Table B holds the same points as the rows below, measured another way and shuffled. Each row below is followed by which row of B it is.
(in the rows, 128 means zero)
B, 40 x 19:
| 149 | 163 | 125 | 129 | 120 | 105 | 116 | 131 | 151 | 156 | 135 | 160 | 165 | 112 | 128 | 106 | 135 | 152 | 111 |
| 158 | 160 | 133 | 140 |  86 | 109 | 115 | 108 | 161 | 157 | 143 | 125 | 194 |  91 | 122 |  89 | 144 | 165 | 131 |
| 114 | 119 | 115 | 160 |  86 | 144 | 129 |  95 | 106 | 101 | 152 |  60 | 143 | 133 | 108 |  87 | 101 | 124 | 174 |
| 111 |  53 | 117 | 123 | 140 | 134 | 130 | 150 | 116 | 149 | 111 | 109 | 121 | 129 | 154 | 124 | 103 |  60 | 127 |
| 103 |  74 | 115 | 124 | 149 | 144 | 131 | 152 |  98 | 127 | 114 | 109 |  84 | 131 | 152 | 137 | 114 |  68 | 133 |
| 112 | 132 | 126 | 146 | 108 | 147 | 135 |  94 | 110 |  90 | 143 |  88 | 109 | 127 | 114 | 113 | 129 | 130 | 163 |
| 129 | 162 | 124 | 147 |  96 | 133 | 126 |  97 | 114 | 102 | 151 |  94 | 135 | 120 | 114 | 103 | 125 | 153 | 164 |
| 148 | 171 | 144 | 117 | 133 | 109 | 124 | 133 | 157 | 144 | 125 | 175 | 155 | 125 | 122 | 140 | 153 | 168 |  99 |
| 153 | 167 | 138 | 130 | 118 | 107 | 121 | 140 | 142 | 148 | 136 | 154 | 163 | 113 | 127 | 130 | 154 | 156 | 120 |
| 148 | 174 | 158 | 130 | 122 | 112 | 135 | 127 | 158 | 137 | 134 | 160 | 166 | 126 | 110 | 155 | 169 | 175 | 120 |
| 123 |  61 | 121 | 121 | 143 | 129 | 129 | 151 | 129 | 160 | 112 | 126 | 135 | 131 | 151 | 124 | 103 |  69 | 115 |
| 121 |  99 | 138 | 112 | 160 | 123 | 137 | 163 | 124 | 140 | 106 | 147 | 101 | 132 | 151 | 172 | 139 |  95 | 110 |
| 141 | 183 | 128 | 151 |  89 | 126 | 123 |  96 | 128 | 109 | 153 | 108 | 154 | 122 | 102 |  96 | 129 | 178 | 153 |
| 146 | 130 | 140 | 122 | 128 | 118 | 128 | 133 | 155 | 150 | 130 | 155 | 167 | 126 | 122 | 127 | 130 | 143 | 106 |
| 140 | 105 | 149 | 109 | 150 | 122 | 133 | 150 | 149 | 150 | 115 | 155 | 144 | 133 | 132 | 154 | 137 | 120 | 101 |
| 116 |  86 | 110 | 130 | 154 | 122 | 125 | 172 |  85 | 137 | 113 | 114 |  90 | 126 | 159 | 130 | 127 |  58 | 133 |
| 125 |  69 | 146 | 113 | 139 | 135 | 142 | 141 | 140 | 146 | 116 | 130 | 135 | 139 | 134 | 157 | 115 | 101 | 116 |
| 102 |  85 | 123 | 130 | 131 | 146 | 137 | 134 |  93 | 113 | 123 |  82 |  89 | 128 | 146 | 134 | 118 |  77 | 156 |
| 133 | 173 | 122 | 145 |  94 | 124 | 118 | 102 | 121 | 115 | 144 | 106 | 141 | 113 | 115 | 106 | 144 | 156 | 155 |
| 113 | 106 | 112 | 140 | 114 | 130 | 122 | 134 |  94 | 123 | 130 |  82 | 103 | 115 | 148 | 105 | 120 |  89 | 158 |
| 144 |  80 | 120 | 118 | 133 | 108 | 118 | 147 | 151 | 186 | 122 | 152 | 168 | 112 | 154 |  97 | 103 |  94 | 107 |
| 129 |  83 | 128 | 125 | 143 | 128 | 136 | 151 | 136 | 147 | 115 | 139 | 135 | 142 | 135 | 133 | 114 |  97 | 111 |
| 137 | 179 | 117 | 155 |  84 | 123 | 120 | 104 | 116 | 116 | 154 |  98 | 158 | 116 | 114 |  85 | 121 | 157 | 162 |
| 146 | 122 | 140 | 126 | 132 | 120 | 133 | 136 | 155 | 147 | 129 | 153 | 166 | 132 | 121 | 123 | 120 | 138 | 106 |
| 111 |  66 | 132 | 117 | 157 | 136 | 137 | 154 | 118 | 141 | 112 | 123 | 107 | 136 | 149 | 147 | 114 |  75 | 119 |
|  99 |  65 | 134 | 130 | 140 | 140 | 141 | 149 |  99 | 119 | 120 |  93 |  99 | 129 | 143 | 144 | 120 |  66 | 147 |
| 108 |  46 | 109 | 127 | 134 | 140 | 131 | 146 | 103 | 141 | 112 |  91 | 107 | 122 | 157 | 112 |  98 |  52 | 140 |
| 148 | 165 | 129 | 129 | 112 | 121 | 122 | 107 | 150 | 126 | 137 | 133 | 160 | 132 | 105 | 106 | 123 | 172 | 122 |
| 106 |  53 | 104 | 127 | 144 | 135 | 119 | 144 | 106 | 149 | 119 | 109 | 107 | 120 | 157 | 106 | 100 |  50 | 132 |
| 152 | 134 | 121 | 128 | 110 | 110 | 117 | 118 | 153 | 156 | 130 | 144 | 174 | 114 | 127 |  83 | 106 | 138 | 117 |
| 133 |  97 | 136 | 110 | 155 | 121 | 134 | 151 | 142 | 158 | 108 | 151 | 127 | 124 | 146 | 145 | 130 | 105 | 104 |
| 110 |  66 | 107 | 138 | 126 | 132 | 124 | 133 |  97 | 134 | 123 |  82 |  95 | 105 | 155 |  97 | 110 |  68 | 152 |
| 136 | 108 | 141 | 115 | 150 | 121 | 127 | 141 | 150 | 150 | 121 | 157 | 137 | 128 | 135 | 145 | 128 | 122 | 104 |
| 145 | 166 | 138 | 133 | 113 | 120 | 127 | 113 | 146 | 131 | 141 | 141 | 154 | 120 | 114 | 124 | 143 | 169 | 129 |
| 121 | 132 | 107 | 151 |  97 | 130 | 120 | 113 |  96 | 113 | 145 |  81 | 121 | 113 | 134 |  85 | 117 | 114 | 164 |
| 142 | 196 | 137 | 144 | 109 | 116 | 124 | 123 | 133 | 119 | 141 | 132 | 140 | 109 | 115 | 126 | 177 | 176 | 146 |
| 153 | 156 | 133 | 122 | 123 | 109 | 118 | 130 | 156 | 157 | 127 | 160 | 170 | 114 | 125 | 116 | 135 | 152 | 108 |
| 101 |  62 | 126 | 124 | 144 | 145 | 135 | 152 | 102 | 124 | 116 |  96 |  92 | 132 | 149 | 149 | 118 |  66 | 138 |
| 109 | 125 | 118 | 130 | 132 | 127 | 123 | 143 |  91 | 111 | 122 | 105 |  79 | 121 | 144 | 132 | 141 | 103 | 151 |
| 144 | 117 | 133 | 116 | 135 | 118 | 128 | 130 | 154 | 155 | 122 | 161 | 159 | 121 | 130 | 119 | 119 | 131 | 105 |
Rows of B count from 0, top down.

| 103 | 130 | 100 | 108 | 159 | 142 | 151 | 151 | 128 | 149 | 162 | 159 | 158 | 217 | 107 | 128 |  80 | 154 | 119 | 105 | 165 | 148 |  29 | -> 31
| 142 | 126 |  84 | 154 | 131 | 131 | 122 |  98 | 123 | 129 | 115 | 134 | 143 |  77 | 162 | 103 | 129 | 158 | 124 | 112 | 119 | 126 | 179 | -> 39
| 127 | 128 |  93 | 143 | 185 | 140 | 139 | 100 | 141 | 156 | 152 | 171 | 152 | 176 | 148 | 108 |  79 | 178 | 113 | 108 | 163 | 109 | 134 | -> 3
| 141 | 128 | 120 | 132 | 187 | 136 | 131 |  99 | 154 | 156 | 156 | 166 | 141 | 150 | 141 | 126 | 110 | 172 | 123 | 122 | 156 | 103 | 159 | -> 24
| 107 | 136 | 154 |  92 | 161 | 131 | 137 | 138 | 142 | 151 | 163 | 161 | 130 | 213 | 101 | 148 |  91 | 137 | 116 | 133 | 165 | 116 |  68 | -> 17
| 109 | 149 | 151 |  86 | 174 | 127 | 119 | 118 | 145 | 153 | 168 | 167 | 140 | 191 |  89 | 162 |  77 | 150 | 116 | 135 | 166 | 112 |  95 | -> 25
|  90 | 137 | 150 | 115 |  55 | 116 | 112 | 171 |  86 | 101 | 103 |  97 | 113 | 137 | 107 | 138 | 122 |  82 | 124 | 138 |  98 | 154 |  61 | -> 12
| 111 | 127 |  96 | 135 | 189 | 141 | 148 | 122 | 137 | 156 | 161 | 172 | 153 | 211 | 141 | 111 |  78 | 180 | 106 | 106 | 172 | 115 |  95 | -> 26
| 126 | 146 | 152 |  92 |  68 | 119 | 122 | 150 | 117 |  94 | 138 |  84 | 131 |  97 |  55 | 160 | 128 |  89 | 140 | 131 | 103 | 173 |  71 | -> 35
| 155 | 128 | 111 | 150 | 153 | 130 | 120 |  92 | 146 | 133 | 131 | 136 | 138 |  68 | 148 | 122 | 137 | 151 | 131 | 123 | 120 | 118 | 179 | -> 32
| 134 | 128 |  80 | 162 | 188 | 139 | 131 |  83 | 134 | 155 | 143 | 173 | 157 | 143 | 162 | 106 |  95 | 179 | 113 | 103 | 155 | 111 | 163 | -> 10
| 158 | 128 | 109 | 150 | 108 | 127 | 125 | 108 | 132 | 110 | 116 |  93 | 134 |  43 | 132 | 124 | 155 | 124 | 149 | 122 | 105 | 147 | 194 | -> 7
| 134 | 123 | 108 | 160 | 173 | 131 | 122 |  98 | 133 | 150 | 122 | 159 | 136 | 117 | 161 | 103 | 118 | 164 | 114 | 122 | 138 |  93 | 184 | -> 21
| 140 | 145 | 152 | 123 |  86 | 114 |  94 | 114 | 121 | 102 | 120 |  94 | 123 |  34 |  97 | 160 | 131 |  99 | 140 | 139 |  97 | 148 | 167 | -> 9
|  91 | 140 | 128 | 126 |  61 | 123 | 126 | 160 |  82 | 102 | 107 | 101 | 126 | 170 | 107 | 137 | 107 |  93 | 119 | 125 | 107 | 167 |  47 | -> 22
|  83 | 135 | 161 |  86 | 103 | 117 | 120 | 176 | 113 | 128 | 130 | 132 | 101 | 190 |  99 | 150 | 110 |  87 | 114 | 143 | 134 | 116 |  47 | -> 5
| 154 | 137 | 104 |  91 | 185 | 142 | 151 | 102 | 153 | 146 | 166 | 138 | 153 | 197 |  73 | 156 | 112 | 168 | 145 |  99 | 168 | 165 |  91 | -> 15
| 154 | 134 | 125 | 144 | 158 | 124 | 110 |  83 | 144 | 134 | 137 | 137 | 136 |  55 | 134 | 134 | 129 | 154 | 129 | 130 | 126 | 110 | 183 | -> 14
| 144 | 130 |  86 | 162 | 105 | 131 | 123 | 107 | 116 | 110 | 112 | 102 | 146 |  59 | 140 | 117 | 140 | 136 | 138 | 110 | 106 | 157 | 158 | -> 36
| 136 | 123 | 124 | 114 | 184 | 139 | 150 | 117 | 157 | 155 | 164 | 163 | 140 | 200 | 127 | 126 | 111 | 165 | 125 | 118 | 170 | 111 | 123 | -> 4
| 136 | 124 |  63 | 143 | 188 | 143 | 152 | 104 | 144 | 156 | 159 | 166 | 155 | 209 | 144 | 103 |  94 | 176 | 121 |  90 | 167 | 135 | 109 | -> 28
| 123 | 138 | 149 |  99 | 186 | 132 | 130 | 115 | 154 | 152 | 167 | 169 | 136 | 185 | 109 | 152 |  96 | 157 | 119 | 132 | 168 | 107 | 104 | -> 37
| 153 | 130 | 103 | 142 | 175 | 136 | 132 |  84 | 147 | 140 | 151 | 142 | 152 |  87 | 134 | 126 | 131 | 173 | 137 | 113 | 142 | 125 | 181 | -> 30
|  71 | 136 | 153 | 118 |  89 | 116 | 106 | 176 |  81 | 123 | 106 | 142 | 110 | 213 | 125 | 130 |  82 |  92 | 103 | 140 | 121 | 121 |  28 | -> 2
|  92 | 139 | 156 | 102 |  73 | 119 | 119 | 168 |  99 | 112 | 117 | 111 | 106 | 165 |  97 | 153 | 114 |  87 | 121 | 140 | 115 | 150 |  44 | -> 6
| 104 | 142 | 144 | 102 |  70 | 121 | 124 | 166 | 103 | 101 | 119 |  95 | 123 | 140 |  87 | 153 | 116 |  86 | 133 | 130 | 114 | 170 |  50 | -> 18
| 118 | 122 | 123 | 152 |  91 | 121 | 117 | 141 | 102 | 113 |  96 |  94 | 117 |  87 | 150 | 112 | 142 | 111 | 123 | 132 | 101 | 126 | 128 | -> 27
| 135 | 139 | 144 |  67 | 142 | 134 | 153 | 140 | 151 | 129 | 162 | 113 | 143 | 193 |  67 | 155 | 116 | 122 | 145 | 122 | 158 | 171 |  60 | -> 38
| 120 | 137 | 137 | 130 |  86 | 119 | 111 | 135 | 110 | 106 | 115 | 112 | 122 |  82 | 119 | 141 | 138 | 103 | 132 | 134 | 103 | 146 | 125 | -> 33
| 147 | 136 |  40 | 179 | 152 | 140 | 132 |  75 | 117 | 130 | 134 | 144 | 166 |  95 | 160 | 100 |  96 | 192 | 131 |  80 | 129 | 168 | 160 | -> 20
| 129 | 138 | 149 | 146 | 172 | 120 | 100 |  89 | 141 | 150 | 136 | 172 | 125 |  92 | 155 | 133 | 105 | 158 | 107 | 139 | 138 |  91 | 181 | -> 16
| 144 | 130 |  79 | 157 |  98 | 134 | 133 | 115 | 113 | 110 | 111 | 100 | 148 |  81 | 133 | 114 | 139 | 133 | 143 | 104 | 105 | 168 | 143 | -> 0
| 158 | 129 | 132 | 117 | 187 | 135 | 138 |  90 | 162 | 145 | 166 | 145 | 144 | 111 | 113 | 143 | 136 | 158 | 145 | 124 | 149 | 123 | 185 | -> 11
| 133 | 126 | 103 | 163 | 128 | 125 | 110 | 106 | 114 | 127 | 104 | 134 | 133 |  72 | 159 | 107 | 129 | 144 | 118 | 131 | 110 | 112 | 187 | -> 23
|  89 | 134 | 121 | 110 | 103 | 132 | 139 | 164 |  99 | 123 | 131 | 126 | 133 | 208 |  98 | 137 |  96 | 113 | 119 | 119 | 136 | 163 |  22 | -> 34
| 126 | 128 |  65 | 169 | 105 | 133 | 126 | 116 |  96 | 117 | 100 | 118 | 149 |  96 | 164 |  95 | 117 | 147 | 122 |  99 | 109 | 154 | 134 | -> 29
| 142 | 132 | 105 | 162 | 121 | 125 | 112 | 106 | 119 | 120 | 108 | 125 | 133 |  62 | 152 | 115 | 130 | 141 | 127 | 123 | 106 | 125 | 178 | -> 13
| 100 | 159 |  92 | 144 |  63 | 125 | 106 | 135 |  78 |  96 | 117 |  99 | 154 |  54 |  99 | 149 |  84 | 117 | 125 | 106 | 100 | 179 |  61 | -> 1
| 106 | 140 | 124 |  97 | 143 | 137 | 145 | 150 | 123 | 130 | 156 | 130 | 145 | 203 |  83 | 150 |  93 | 136 | 127 | 113 | 153 | 164 |  33 | -> 19
| 141 | 145 | 119 | 138 |  89 | 124 | 116 | 119 | 118 | 104 | 116 |  95 | 143 |  64 | 102 | 152 | 129 | 124 | 138 | 118 | 105 | 171 | 134 | -> 8
